Here is a tiny trained network, its code and every weight. The questions are about switching its units off for an input and a class, where a switched-off unit gives its printed mean instead of its output.

import numpy as np


def w(rows, s, z=0):
    codes = np.array(rows[::2]) - 128.0
    scale = np.full(codes.shape[1], s)
    scale[-1] = z or s
    return codes * scale


def f(y):
    return np.maximum(y, 0)


def log_softmax(a):
    a = a - a.max(-1, keepdims=True)
    return a - np.log(np.exp(a).sum(-1, keepdims=True))


def net(x, mask):
    res = np.array(x, float).reshape(1, 6) / 4 @ E
    y = f(res @ A[0][:, :-1].T + A[0][:, -1])
    res = res + np.where(mask, y, B[0][:, -1]) @ B[0][:, :-1]
    return log_softmax(res[-1] @ U[:, :-1].T + U[:, -1])


A, B = {}, {}
E = w([
[129,130,129,127,126,132,128,126,129],'x0',
[150,197,48,108,162,187,191,171,63],'x1',
[127,130,128,126,125,127,126,130,130],'x2',
[154,200,113,46,189,33,86,134,174],'x3',
[124,131,127,128,132,134,128,124,128],'x4',
[53,122,116,183,222,131,140,254,204],'x5',
],0.009)
A[0] = w([
[253,141,150,51,24,122,112,16,36,10],'N1',
[177,199,118,34,169,49,93,117,153,98],'N2',
[211,230,41,91,144,194,212,144,30,51],'N3',
[179,202,104,17,164,35,86,108,161,97],'N4',
[138,73,222,139,78,73,40,75,177,73],'N5',
[152,70,230,155,65,61,40,71,191,65],'N6',
[202,225,42,86,147,189,219,145,17,51],'N7',
[111,30,144,241,27,246,217,91,42,171],'N8',
[231,142,149,62,17,109,111,7,18,2],'N9',
[172,183,112,55,165,60,94,114,158,52],'N10',
],0.005,0.0011)
B[0] = w([
[107,155,141,219,242,62,209,252,226,251],'N1',
[197,203,210,166,57,207,59,100,62,207],'N2',
[55,21,45,28,105,61,142,52,114,211],'N3',
[214,201,207,170,71,216,41,108,63,219],'N4',
[55,40,35,25,116,76,150,53,111,202],'N5',
[63,41,37,23,104,70,154,59,116,210],'N6',
[60,17,34,28,107,77,148,55,103,212],'N7',
[241,247,247,173,54,250,14,92,30,255],'N8',
[96,164,153,223,233,59,225,231,241,253],'N9',
[202,182,186,153,92,194,78,111,92,192],'N10',
],0.005,0.0086)
U = w([
[236,205,183,164,28,187,33,78,63,255],'0',
[42,3,48,2,96,93,160,31,118,6],'1',
[97,153,136,237,252,103,206,255,224,114],'2',
],0.0075,0.00059)

Each question gives the input, the list of numbers given to net, and the class t.
The units are the neurons (one row each of A and B). Each row of codes is followed by its name. A weight is (code - 128) times the scale printed after its matrix; where a second scale follows, it is the last column's (A, B and U).
mask holds one flag per neuron, in row order. A switched-off neuron (its flag False) gives its mean, the last column of its row in B, instead of its output. The means were averaged over made-up inputs and are rounded, as every weight is.
A unit's drop is (log p(t) with every unit on - log p(t) with that unit switched off) / (log p(t) with every unit on - log p(t) with every unit switched off).
The circuit of an input: a set's keep is (log p(t) with only the set's units on - log p(t) with every unit switched off) / (log p(t) with every unit on - log p(t) with every unit switched off). Starting from all 10 units, units are removed one at a time, each time the one whose removal leaves the highest keep (on an exact tie, the one counted first), for as long as the keep stays at least 0.8.
units of the circuit, in order: the units of the circuit, biggest drop first
unit that matters most: the unit with the biggest drop
top k neurons: the k neurons with the biggest drops, biggest first
drop of u: that unit's drop, to one decimal
input [2,6,1,8,2,0], class 0: unit that matters most => N4
input [-8,6,8,-7,-1,7], class 0: units of the circuit, in order => (N8; N9)
input [-3,6,2,1,7,-6], class 1: top 2 neurons => (N7; N3)
input [-4,2,2,-1,-2,-1], class 1: units of the circuit, in order => (N4; N2)
input [-5,5,-4,-5,-5,2], class 0: top 2 neurons => (N8; N6)
input [-6,-4,0,-4,-8,-8], class 2: top 2 neurons => (N9; N1)
input [-5,-8,-6,4,5,-5], class 1: top 2 neurons => (N6; N5)
input [8,-6,-1,-3,-1,-4], class 1: top 2 neurons => (N6; N5)
input [-3,3,-7,-7,-4,7], class 0: drop of N8 => 0.6
input [-2,-3,0,4,-1,4], class 0: drop of N9 => 0.7
input [0,-6,8,-8,-5,5], class 0: drop of N8 => 1.0
input [-8,0,7,7,4,3], class 0: drop of N10 => 0.0
